[135 112  51 174 152 109 115] -> Vod
[151 129 172  63 135 143  85] -> resug
[151 130  63 135 172 142  85] -> pudog
[152 144 130 139 147  82 118] -> tivut
[151 172 135  85  63 130 143] -> Filob
perm: [109 174 115  51 135 152 112] : Vod
perm: [139 130 118 147 144  82 152] : tivut
perm: [ 63 130 143 151 172 135  85] : Filob
perm: [ 63  85 129 135 143 151 172] : resug
perm: [ 63 130  85 142 135 151 172] : pudog
perm: [129 172  63 135 143  85 151] : resug
perm: [ 63  85 130 135 143 151 172] : Filob

[105 131 109 139 138 130 129] : Lidev
[ 90 122 125 107 130 122 129] : kodib
[ 86 139 120 112 133 124 128] : tife
[105 131 123 139 138 130 129] : sigem
[ 90 122 125 107 130 122 126] : gif
[123  75 152 157 127 122 127] : vokek
[122 126 126 122  90 130 107] : gabi
[133  47 124 167 127 135 129] : Gogi
perm: [105 123 129 130 131 138 139] : sigem
perm: [129 122 130 107 125 122  90] : kodib
perm: [125 122 130 126 122 107  90] : gif

[124 131 122 127 137 136 135 120 130 121 137 149 123 129 135 115 105 112
 167 119 140 119 141 129 144 125 125 130 113 114 127 130 125 146 110 129
 131 141 135 133 133 130 146 117 130 134]  vad
[135 109 121 141 133 104 140 138 133 125 119 153 107 126 129 120  91 139
 125 126 134 138 122 130 148 134 116 130 145 141 117 126 113 121 134 126
 132 124 134 131 110 142 153 123 129 125]  bokit
[130 132 135 119 137 122 149 120 123 135 129 144 134 124 127 125 105 137
 114 129 131 117 130 110 167 130 146 127 146 135 119 141 129 130 133 125
 130 115 133 136 112 141 125 140 121 113]  gad
[123 124 121 131 142 129 129 108 137 122 119 139 106 122 126 130  83 125
 106 128 130 138 111 102 108 110 129 119 127 125 123 126 128 132 134 122
 146 121 110 140 126 123 183 136 130 127]  vuku
[135 109 121 141 133 104 140 138 133 125 119 153 107 126 129 120  91 139
 125 126 134 138 122 130 148 134 116 142 131 129 118 128 122 119 128 137
 145 117 129 137 143 161 162 128 130 132]  doba
perm: [126 134 130 141 134 116 110 125 117 123 134 119 141 129 125 131 113  91
 135 126 145 121 138 140 104 121 148 133 132 133 130 109 134 153 138 107
 142 153 124 122 126 126 129 139 125 120] : bokit
perm: [148 118 130 161 126 135 153 138 133 142 128 117 128 137 132 129 141 140
 125 129 119 134 109 162 107 134 121 129 116 133 122 104 130 119  91 126
 143 137 122 145 139 125 138 120 131 128] : doba
perm: [146 115 112 131 105 140 141 129 124 122 144 125 119 146 135 125 130 113
 114 167 136 132 135 110 137 137 134 149 127 119 135 121 125 141 130 133
 129 129 123 117 130 133 120 130 130 127] : gad

[148 159 133 127 116] -> lig
[133 115  91 101 143] -> zovu
[149 112 171 118 141] -> gati
[121 127 130 115 121] -> mon
[154 152 130 128 103] -> zab
[122 122 126 135 126] -> zoto
[149 172 118 112 141] -> Visi
[128 121 130 121 115] -> muras
perm: [118 141 149 112 171] : gati
perm: [115 121 121 128 130] : muras
perm: [128 121 121 115 130] : muras

[137 140 142 112 126 104] : kuzes
[112 136 142 126 104 140] : memep
[111 128 138 107 108 133] : Duf
[139 126 104 136 142 112] : gogo
[158 121 147  87 141 134] : Let
perm: [104 112 126 136 140 142] : memep
perm: [133 108 107 138 128 111] : Duf
perm: [104 126 112 142 140 137] : kuzes
perm: [112 139 126 104 136 142] : gogo
perm: [108 133 111 128 138 107] : Duf

[127 128 113 128 131 108 127 122 125 121 105 114 118 129 127 129 128  97
 127] = Fugi
[128 127 114 127 108 129 131 128 122 113 125 118 128  97 129 126 127 121
 105] = dul
[135 132 109 124 114 107 126 124 138 115 107 123 106 134 131 136 131  69
 131] = fev
[115 107 124 130 148 132  82 131 142 110 134 130 137 127 128 132 131 116
 122] = vug
[115 122 117 121 160 102 124 129 115 127 109 114 141 119 116 114 125 143
 118] = ges
[131 134 107 124 109 114 124 136 126 135 138 131 123 132 131  69 106 108
 115] = mirir
[117 129 119 123 153 155 126 148 118 126 154 136 124 116 119 108 124 122
 122] = dol
[130 127 115 137 121 142 132 107 124 116 148 110 128 134 131 132 130  82
 131] = laz
perm: [141 119 116 114 125 143 118 115 122 117 121 160 102 124 129 115 127 109
 114] : ges
perm: [131  69 131 136 131 134 106 123 107 115 138 124 126 107 114 124 109 132
 135] : fev
perm: [ 69 106 107 107 109 114 115 123 124 124 126 131 131 131 132 134 135 136
 138] : fev
perm: [131  82 130 132 131 134 128 110 148 116 124 107 132 142 121 137 115 127
 130] : laz
perm: [127 105 129 129 127 118 108  97 113 125 122 121 127 114 127 128 128 131
 128] : Fugi

[128 144 148 125 194  84 161 129 101 153 109 135 116 175 137 132  71 118
  71 128 118]  Bomo
[121 145 134 118 176  79 139 144 107 160 127 149 100 160 148 124  53 129
  78 102 110]  davu
[ 97 158 171 128 185  99 120  90 106 112 122 146 116 169 117 120  97 128
  73 112 122]  gug
[118 153 118 194 125 132  84 128 101 135 161 137  71 109 176 144  71 116
 128 148 129]  vizo
[158 116 128 112 120  97  86  99 169  73 129 171 120 185  97 117 122 106
 122 139 112]  Suvu
[135 175 194 129 101 109 144 118 137  71 116 147  71 153  84 125 128 118
 161 132 128]  pena
[115 128 169 133 128  78 146 128 115 122 107 128 128 164 118 125  86 102
  87 128 118]  samo
[ 83 128 153 140 168 118 135  80 125 128 130 126 141 152 116 136 105 105
 108 115 131]  nuzam
[ 97 158 171 128 185  99 120  86 106 112 122 139 116 169 117 120  97 128
  73 112 122]  nuno
[ 94 137 149 114 128 122 111  97 128 120 120 129 142 148 129 128 101 117
 106 107 128]  sunum
perm: [118 128  71 118  71 132 137 175 116 135 109 153 101 129 161  84 194 125
 148 144 128] : Bomo
perm: [128 132 161 118 128 125  84 153  71 147 116  71 137 118 144 109 101 129
 194 175 135] : pena
perm: [ 84 137 109  71 194 135 147 116 128 129 101 161  71 128 144 153 132 175
 125 118 118] : pena
perm: [ 71 118  71 128 118 128 144 148 125 194  84 161 129 101 153 109 135 116
 175 137 132] : Bomo
perm: [129 118 153 118 194 125 132  84 128 101 135 161 137  71 109 176 144  71
 116 128 148] : vizo
perm: [ 73 112 122  97 158 171 128 185  99 120  86 106 112 122 139 116 169 117
 120  97 128] : nuno

[151 139 130 129 125 129 137 144 138 161 143 151 130 124 127] : doga
[101 131 139  94 109 143  97 177 114 115 113 138 117 140 107] : favul
[144  99 138 138 129 124 102 132 164 121 107  69 153  69  71] : ruz
[ 69 102 144  99  71 164  69 153 132 121 107 138 129 138 123] : sizi
[126 106 134 131 119 136 122 127 141 119 130 140 140 146 118] : lokot
[139 144 127 130 151 124 151 161 143 129 137 125 128 130 138] : Zel
[146 119 140 118 119 131 122 133 106 140 130 127 136 126 141] : Sen
[101 110 139 118 131 100 118 155 144 116 120 135 117 125 105] : das
perm: [106 140 130 127 136 126 141 146 119 140 118 119 131 122 133] : Sen
perm: [106 118 119 119 122 126 127 130 131 134 136 140 140 141 146] : lokot
perm: [106 136 119 140 146 130 131 141 133 127 126 122 140 119 118] : Sen
perm: [123 138 129 138 107 121 132 153  69 164  71  99 144 102  69] : sizi
perm: [ 69  69  71  99 102 107 121 123 129 132 138 138 144 153 164] : sizi
perm: [137 125 128 130 138 139 144 127 130 151 124 151 161 143 129] : Zel

[142 116 161 118  91 159 192  82 130  74] : dede
[ 91 159  74 192 130  82 160 142 116 118] : Kebuk
[ 91 161 192 142  74 130 118  82 159 118] : gove
[150 128 122 126 138 129 130 121 133 112] : tanul
perm: [118  82 159 118  91 161 192 142  74 130] : gove
perm: [ 74 130  82 192 159  91 118 161 116 142] : dede
perm: [160  82 118 130 142 159 116 192  91  74] : Kebuk
perm: [112 121 122 126 128 129 130 133 138 150] : tanul
perm: [122 150 129 128 121 138 130 133 126 112] : tanul
perm: [130 121 133 112 150 128 122 126 138 129] : tanul
perm: [112 133 121 130 129 138 126 122 128 150] : tanul

[ 65 128 161 104 102 148  58 149 156 147 148 133 158 148 166 118  73 153
 140 129 112 140 205 108  89 114 128 137  90 132  54] : kubab
[ 80 129 166  90 164  72  67 132 123 183 109 146  79  90  99 177 157 131
  67 141 147 140 134 118 103  52 112 115 137 156 118] : mafod
[158 118 148 147  89 140 102 104 156  58  54 114 108 149 112 133 137 148
 161 205  65  73 140 128 132 128  90 148 153 129 167] : Leza
[128 104  54 140 149 102 137 148 140 148 114 153 166 148 161 128 129 156
 158  89  58  90 112  65 134 118 132 147  73 108 205] : Lon
[ 95 149 146 124 151  59  74 151 166 205 132 125  92 110 117 127 163 158
  64 128 131 146 162 103 102  56 137 140 148 140 111] : lireg
[ 90 148 147 118 156  58  73 149 162 205 129 128  89 108 114 137 166 153
  65 128 132 148 158 102 104  54 133 140 148 140 112] : fogir
perm: [167 129 153 148  90 128 132 128 140  73  65 205 161 148 137 133 112 149
 108 114  54  58 156 104 102 140  89 147 148 118 158] : Leza
perm: [118 156 137 115 112  52 103 118 134 140 147 141  67 131 157 177  99  90
  79 146 109 183 123 132  67  72 164  90 166 129  80] : mafod
perm: [140 112  90 148 147 118 156  58  73 149 162 205 129 128  89 108 114 137
 166 153  65 128 132 148 158 102 104  54 133 140 148] : fogir
perm: [ 54  58  65  73  89  90 102 104 108 112 114 118 128 128 129 132 133 137
 140 140 147 148 148 148 149 153 156 158 162 166 205] : fogir
perm: [ 54  65 128 161 104 102 148  58 149 156 147 148 133 158 148 166 118  73
 153 140 129 112 140 205 108  89 114 128 137  90 132] : kubab
perm: [114 108  73  58 112 156  90 147 148 137 205 166 153 140 133 132 104 148
 118 148 161 102 128  54 128 149 158 140  89  65 129] : kubab
perm: [103 148 111 131  56 102 149 128 163  95  92 205 162 151 140 166 137  64
 146 151 140  59  74 117 124 125 110 132 127 158 146] : lireg

